Here is a tiny trained network, its code and every weight. The questions are about switching its units off for an input and a target symbol, where a switched-off unit gives its printed mean instead of its output.

import numpy as np


def w(rows, s, z=0):
    codes = np.array(rows[::2]) - 128.0
    scale = np.full(codes.shape[1], s)
    scale[-1] = z or s
    return codes * scale


def f(y):
    return np.maximum(y, 0)


def softmax(a):
    e = np.exp(a - a.max(-1, keepdims=True))
    return e / e.sum(-1, keepdims=True)


def log_softmax(a):
    a = a - a.max(-1, keepdims=True)
    return a - np.log(np.exp(a).sum(-1, keepdims=True))


def net(x, mask):
    ids = ['βεζθμφ'.index(c) for c in x.split()]
    T = len(ids)
    res = E[ids] + P[:T]
    u = 0
    for l in range(2):
        q, k, v = (res @ M[l].T for M in (Q, K, V))
        z = softmax(np.where(np.tri(T) > 0, q @ k.T / 3**0.5, -1e9)) @ v
        res = res + np.where(mask[u], z, O[l][:, -1]) @ O[l][:, :-1]
        u += 1
        y = f(res @ A[l][:, :-1].T + A[l][:, -1])
        res = res + np.where(mask[u : u + 12], y, B[l][:, -1]) @ B[l][:, :-1]
        u += 12
    return log_softmax(res[-1] @ U[:, :-1].T + U[:, -1])


Q, K, V, O, A, B = {}, {}, {}, {}, {}, {}
E = w([
[199,236,142,158],'β',
[34,164,197,254],'ε',
[68,141,7,95],'ζ',
[89,5,39,149],'θ',
[41,208,175,79],'μ',
[103,72,168,91],'φ',
],0.016)
P = w([
[118,209,65,55],'0',
[104,150,254,11],'1',
[141,128,31,87],'2',
[133,59,197,163],'3',
[99,132,22,82],'4',
[163,66,194,162],'5',
[116,144,24,66],'6',
],0.0077)
Q[0] = w([
[59,116,167,254],'L0H1',
[162,165,110,199],'L0H1',
[78,90,222,158],'L0H1',
],0.0068)
K[0] = w([
[2,174,142,242],'L0H1',
[189,241,122,120],'L0H1',
[172,112,155,102],'L0H1',
],0.0075)
V[0] = w([
[111,138,95,88],'L0H1',
[100,143,179,190],'L0H1',
[255,103,111,159],'L0H1',
],0.0082)
O[0] = w([
[47,201,127,166,201],'L0H1',
[211,254,198,134,76],'L0H1',
[205,208,165,125,2],'L0H1',
],0.0091,0.0061)
A[0] = w([
[117,110,159,8,254],'L0N1',
[64,158,155,117,208],'L0N2',
[124,208,117,214,193],'L0N3',
[155,155,192,144,61],'L0N4',
[145,161,141,46,87],'L0N5',
[125,51,147,149,198],'L0N6',
[178,145,190,111,227],'L0N7',
[169,138,127,180,112],'L0N8',
[108,194,137,150,184],'L0N9',
[183,152,92,87,133],'L0N10',
[115,201,158,90,171],'L0N11',
[98,62,126,81,222],'L0N12',
],0.012,0.0057)
B[0] = w([
[43,213,186,193,186],'L0N1',
[171,68,103,192,203],'L0N2',
[203,101,63,34,170],'L0N3',
[87,94,154,67,142],'L0N4',
[108,22,78,116,134],'L0N5',
[32,255,205,128,179],'L0N6',
[140,82,91,145,149],'L0N7',
[75,137,151,53,140],'L0N8',
[183,69,115,208,162],'L0N9',
[196,173,86,104,137],'L0N10',
[99,31,107,189,157],'L0N11',
[92,194,145,136,253],'L0N12',
],0.0073,0.016)
Q[1] = w([
[100,216,166,55],'L1H1',
[14,149,254,146],'L1H1',
[130,135,22,4],'L1H1',
],0.0071)
K[1] = w([
[209,171,126,33],'L1H1',
[2,67,119,137],'L1H1',
[57,128,98,152],'L1H1',
],0.0058)
V[1] = w([
[144,121,191,148],'L1H1',
[1,47,41,157],'L1H1',
[127,85,101,107],'L1H1',
],0.0079)
O[1] = w([
[81,70,185,77,103],'L1H1',
[207,211,131,168,252],'L1H1',
[2,128,196,30,125],'L1H1',
],0.0056,0.03)
A[1] = w([
[155,110,158,64,227],'L1N1',
[138,166,98,183,122],'L1N2',
[93,122,105,98,50],'L1N3',
[169,118,250,144,60],'L1N4',
[197,174,88,153,16],'L1N5',
[153,146,121,145,78],'L1N6',
[130,133,167,114,11],'L1N7',
[179,129,148,208,188],'L1N8',
[111,166,236,102,155],'L1N9',
[111,148,186,182,183],'L1N10',
[160,124,190,134,2],'L1N11',
[147,187,86,138,44],'L1N12',
],0.016,0.0039)
B[1] = w([
[103,193,185,210,135],'L1N1',
[124,115,140,135,253],'L1N2',
[68,91,153,122,130],'L1N3',
[53,160,20,64,141],'L1N4',
[42,71,141,126,202],'L1N5',
[113,62,138,132,158],'L1N6',
[199,196,13,115,129],'L1N7',
[171,73,150,131,191],'L1N8',
[2,43,194,108,153],'L1N9',
[246,166,70,101,202],'L1N10',
[74,165,84,65,132],'L1N11',
[125,94,148,56,228],'L1N12',
],0.0067,0.029)
U = w([
[114,70,209,175,177],'β',
[139,81,132,48,109],'ε',
[149,234,93,134,218],'ζ',
[74,126,244,188,188],'θ',
[156,166,139,232,95],'μ',
[36,107,126,118,3],'φ',
],0.011,0.0057)

Each question gives the input, a string of symbols that net reads in full, and the target symbol t.
The units are the heads (3 rows each of Q, K, V and O) and the neurons (one row each of A and B). Each row of codes is followed by its name. A weight is (code - 128) times the scale printed after its matrix; where a second scale follows, it is the last column's (O, A, B and U).
mask holds one flag per unit, layer by layer, with each layer's heads first. A switched-off unit (its flag False) gives its mean, the last column of its rows in O or B, instead of its output. The means were averaged over made-up inputs and are rounded, as every weight is.
A unit's drop is (log p(t) with every unit on - log p(t) with that unit switched off) / (log p(t) with every unit on - log p(t) with every unit switched off).
The circuit of an input: a set's keep is (log p(t) with only the set's units on - log p(t) with every unit switched off) / (log p(t) with every unit on - log p(t) with every unit switched off). Starting from the 12 units with the biggest drops (on a tie, the unit counted first), units are removed one at a time, each time the one whose removal leaves the highest keep (on an exact tie, the one counted first), for as long as the keep stays at least 0.8.
circuit, biggest first: the units of the circuit, biggest drop first
k most important neurons: the k neurons with the biggest drops, biggest first
top k neurons in layer l: the k neurons of layer l with the biggest drops, biggest first
drop of u: that unit's drop, to one decimal
input φ β θ ζ, target ζ: top 3 neurons in layer 1	[L1N9 L1N5 L1N8]
input β β ζ θ θ β θ, target ζ: circuit, biggest first	[L0N6 L1N9 L1N5]
input β ζ ε, target β: 2 most important neurons	[L1N10 L0N3]
input θ ε ε ζ ζ μ, target μ: 2 most important neurons	[L1N12 L1N10]
input μ β θ ζ β β, target β: 3 most important neurons	[L1N10 L1N1 L0N9]
input ζ ζ ζ ζ φ, target θ: 2 most important neurons	[L1N9 L0N6]
input ζ μ ζ, target φ: 3 most important neurons	[L1N5 L1N10 L1N12]
input ε ζ μ θ θ, target ζ: top 2 neurons in layer 0	[L0N6 L0N2]
input ζ φ θ ε, target ε: most important neuron	[L1N4]
input ε ζ ζ β θ θ, target θ: 4 most important neurons	[L1N9 L0N6 L0N2 L0N9]
input ε β β ζ, target ζ: top 3 neurons in layer 1	[L1N5 L1N9 L1N8]
input μ θ φ φ ζ ζ ζ, target φ: top 2 neurons in layer 0	[L0N6 L0N9]
input ζ φ ζ θ θ θ, target θ: top 2 neurons in layer 1	[L1N9 L1N4]
input β ε β θ φ ε φ, target θ: top 2 neurons in layer 1	[L1N9 L1N12]
input μ ζ μ φ, target φ: drop of L1N9	4.2
input θ ζ θ β, target β: drop of L1N10	1.1
input ζ μ ζ ζ β ε, target ε: drop of L0H1	0.2
input ζ θ θ φ, target φ: drop of L1N11	0.1
